Below are the code and all the weights of a small trained network. Each question names an input and a target symbol and asks about switching units off, where a switched-off unit gives its printed mean instead of its output.

import numpy as np


def w(rows, s, z=0):
    codes = np.array(rows[::2]) - 128.0
    scale = np.full(codes.shape[1], s)
    scale[-1] = z or s
    return codes * scale


def f(y):
    return y / 2 * (1 + np.tanh(0.7978845608 * (y + 0.044715 * y**3)))


def softmax(a):
    e = np.exp(a - a.max(-1, keepdims=True))
    return e / e.sum(-1, keepdims=True)


def log_softmax(a):
    a = a - a.max(-1, keepdims=True)
    return a - np.log(np.exp(a).sum(-1, keepdims=True))


def net(x, mask):
    ids = ['βζηλτψω'.index(c) for c in x.split()]
    T = len(ids)
    res = E[ids] + P[:T]
    u = 0
    for l in range(2):
        r = res
        for j in range(2):
            rows = slice(2 * j, 2 * j + 2)
            q, k, v = (r @ M[l][rows].T for M in (Q, K, V))
            z = softmax(np.where(np.tri(T) > 0, q @ k.T / 2**0.5, -1e9)) @ v
            o = O[l][rows]
            res = res + np.where(mask[u + j], z, o[:, -1]) @ o[:, :-1]
        u += 2
        y = f(res @ A[l][:, :-1].T + A[l][:, -1])
        res = res + np.where(mask[u : u + 8], y, B[l][:, -1]) @ B[l][:, :-1]
        u += 8
    return log_softmax(res[-1] @ U[:, :-1].T + U[:, -1])


Q, K, V, O, A, B = {}, {}, {}, {}, {}, {}
E = w([
[249,205,106,185],'β',
[92,94,130,178],'ζ',
[60,187,129,119],'η',
[110,78,9,170],'λ',
[125,141,125,187],'τ',
[159,94,134,84],'ψ',
[141,161,124,167],'ω',
],0.019)
P = w([
[121,93,143,5],'0',
[105,113,129,175],'1',
[106,114,132,174],'2',
[107,113,133,169],'3',
[105,115,131,171],'4',
[108,115,131,167],'5',
[107,117,132,166],'6',
[107,117,132,167],'7',
[109,111,133,167],'8',
[112,115,132,166],'9',
[110,116,134,169],'10',
[106,108,132,164],'11',
[110,110,133,166],'12',
],0.016)
Q[0] = w([
[188,186,81,128],'0.h0',
[164,173,80,153],'0.h0',
[65,75,176,243],'0.h1',
[108,72,6,107],'0.h1',
],0.011)
K[0] = w([
[70,141,89,172],'0.h0',
[86,208,188,201],'0.h0',
[121,154,78,2],'0.h1',
[42,84,42,132],'0.h1',
],0.01)
V[0] = w([
[90,119,198,122],'0.h0',
[161,89,108,97],'0.h0',
[117,52,81,204],'0.h1',
[183,2,89,168],'0.h1',
],0.0088)
O[0] = w([
[98,9,113,50,112],'0.h0',
[248,254,98,76,75],'0.h0',
[82,71,171,216,101],'0.h1',
[19,114,156,124,252],'0.h1',
],0.0059,0.0022)
A[0] = w([
[46,112,69,107,196],'0.n0',
[125,98,177,86,11],'0.n1',
[218,179,165,38,45],'0.n2',
[89,192,121,211,124],'0.n3',
[237,170,130,91,195],'0.n4',
[166,110,70,159,252],'0.n5',
[84,41,142,39,35],'0.n6',
[255,131,77,161,153],'0.n7',
],0.0094,0.0039)
B[0] = w([
[144,189,104,64,199],'0.n0',
[154,63,105,84,115],'0.n1',
[142,222,219,58,139],'0.n2',
[11,79,125,27,254],'0.n3',
[126,59,226,202,161],'0.n4',
[99,162,107,247,211],'0.n5',
[86,2,18,29,138],'0.n6',
[192,66,170,227,182],'0.n7',
],0.0059,0.0077)
Q[1] = w([
[175,113,170,122],'1.h0',
[114,154,90,251],'1.h0',
[91,168,152,118],'1.h1',
[146,115,173,84],'1.h1',
],0.017)
K[1] = w([
[138,55,136,197],'1.h0',
[157,79,105,11],'1.h0',
[112,202,100,71],'1.h1',
[86,127,67,134],'1.h1',
],0.011)
V[1] = w([
[47,44,174,94],'1.h0',
[143,172,254,159],'1.h0',
[43,156,155,87],'1.h1',
[140,160,238,136],'1.h1',
],0.0065)
O[1] = w([
[176,189,40,110,255],'1.h0',
[202,253,197,164,85],'1.h0',
[25,213,192,151,119],'1.h1',
[161,129,70,45,236],'1.h1',
],0.0071,0.0059)
A[1] = w([
[251,136,154,149,27],'1.n0',
[139,142,198,175,254],'1.n1',
[57,44,138,94,51],'1.n2',
[86,108,72,189,107],'1.n3',
[136,75,213,59,172],'1.n4',
[165,91,99,158,75],'1.n5',
[133,158,173,113,64],'1.n6',
[161,94,210,174,111],'1.n7',
],0.011,0.0089)
B[1] = w([
[94,95,111,133,187],'1.n0',
[157,107,195,84,205],'1.n1',
[146,179,144,187,218],'1.n2',
[137,108,127,123,253],'1.n3',
[67,118,147,184,153],'1.n4',
[206,179,121,179,166],'1.n5',
[186,152,81,165,129],'1.n6',
[116,145,7,147,159],'1.n7',
],0.014,0.011)
U = w([
[137,107,105,94,121],'β',
[83,93,86,142,32],'ζ',
[161,132,142,167,67],'η',
[131,142,171,177,19],'λ',
[118,1,169,105,254],'τ',
[129,218,121,135,138],'ψ',
[177,168,197,145,171],'ω',
],0.012,0.0058)

Each question gives the input, a string of symbols that net reads in full, and the target symbol t.
The units are the heads (2 rows each of Q, K, V and O) and the neurons (one row each of A and B). Each row of codes is followed by its name. A weight is (code - 128) times the scale printed after its matrix; where a second scale follows, it is the last column's (O, A, B and U).
mask holds one flag per unit, layer by layer, with each layer's heads first. A switched-off unit (its flag False) gives its mean, the last column of its rows in O or B, instead of its output. The means were averaged over made-up inputs and are rounded, as every weight is.
A unit's drop is (log p(t) with every unit on - log p(t) with that unit switched off) / (log p(t) with every unit on - log p(t) with every unit switched off).
The circuit of an input: a set's keep is (log p(t) with only the set's units on - log p(t) with every unit switched off) / (log p(t) with every unit on - log p(t) with every unit switched off). Starting from the 12 units with the biggest drops (on a tie, the unit counted first), units are removed one at a time, each time the one whose removal leaves the highest keep (on an exact tie, the one counted first), for as long as the keep stays at least 0.8.
circuit, biggest first: the units of the circuit, biggest drop first
unit that matters most: the unit with the biggest drop
top k neurons: the k neurons with the biggest drops, biggest first
k most important neurons of layer l: the k neurons of layer l with the biggest drops, biggest first
heads that matter: for each layer, one digit per head in row order, 1 if its drop is at least 0.15 and else 0, layers parted by /
input τ η τ λ τ, target τ: circuit, biggest first : (1.n2; 1.n5)
input ζ ζ ω τ ω, target ζ: unit that matters most : 1.h0
input λ η ζ ψ τ ω τ λ ψ η ζ, target λ: circuit, biggest first : (1.n2; 0.h1; 1.h1)
input ω β β ω ψ ψ ω, target ω: heads that matter : 11 / 10
input η τ ψ λ ζ ψ β ω β ω, target η: heads that matter : 01 / 01
input ω τ ω ω τ ζ, target ω: top 2 neurons : (0.n4; 0.n2)
input ω η τ τ, target ω: 3 most important neurons of layer 0 : (0.n2; 0.n4; 0.n6)
input β ψ τ, target β: 4 most important neurons of layer 0 : (0.n4; 0.n7; 0.n2; 0.n3)
input τ τ τ τ τ τ η ω, target τ: circuit, biggest first : (1.n2; 1.n5)
input β ω ζ λ η β β τ λ ω ζ τ, target β: 4 most important neurons of layer 0 : (0.n4; 0.n2; 0.n7; 0.n3)
input ψ ζ η ω τ τ ω, target ψ: circuit, biggest first : (0.n2; 1.h0; 0.h1; 1.h1)
input λ ζ ω β ω η η ζ, target λ: circuit, biggest first : (1.n2; 0.h1; 1.h1; 0.n3)
input β τ ζ ω ψ ψ η β η ω ψ ψ ζ, target β: top 2 neurons : (0.n2; 0.n4)
input β τ λ β τ η ψ ω, target β: unit that matters most : 1.h1
input β β τ τ τ β ζ, target β: top 2 neurons : (0.n7; 0.n4)
input β ω λ λ ω, target β: 2 most important neurons of layer 0 : (0.n7; 0.n4)
input η η η ζ β τ λ η β ω τ, target η: 2 most important neurons of layer 1 : (1.n5; 1.n7)
input ω ψ ω τ ψ ψ ψ ω τ λ ζ τ, target ω: top 4 neurons : (0.n2; 0.n4; 1.n1; 1.n0)
input ψ ω ψ τ ζ β ψ ζ, target ψ: top 2 neurons : (0.n2; 0.n4)
input τ ζ β ψ ζ τ τ β β, target η: most important neuron of layer 1 : (1.n5)
input ψ τ β τ η ψ ω η τ ζ η ω, target ψ: 2 most important neurons of layer 0 : (0.n4; 0.n2)
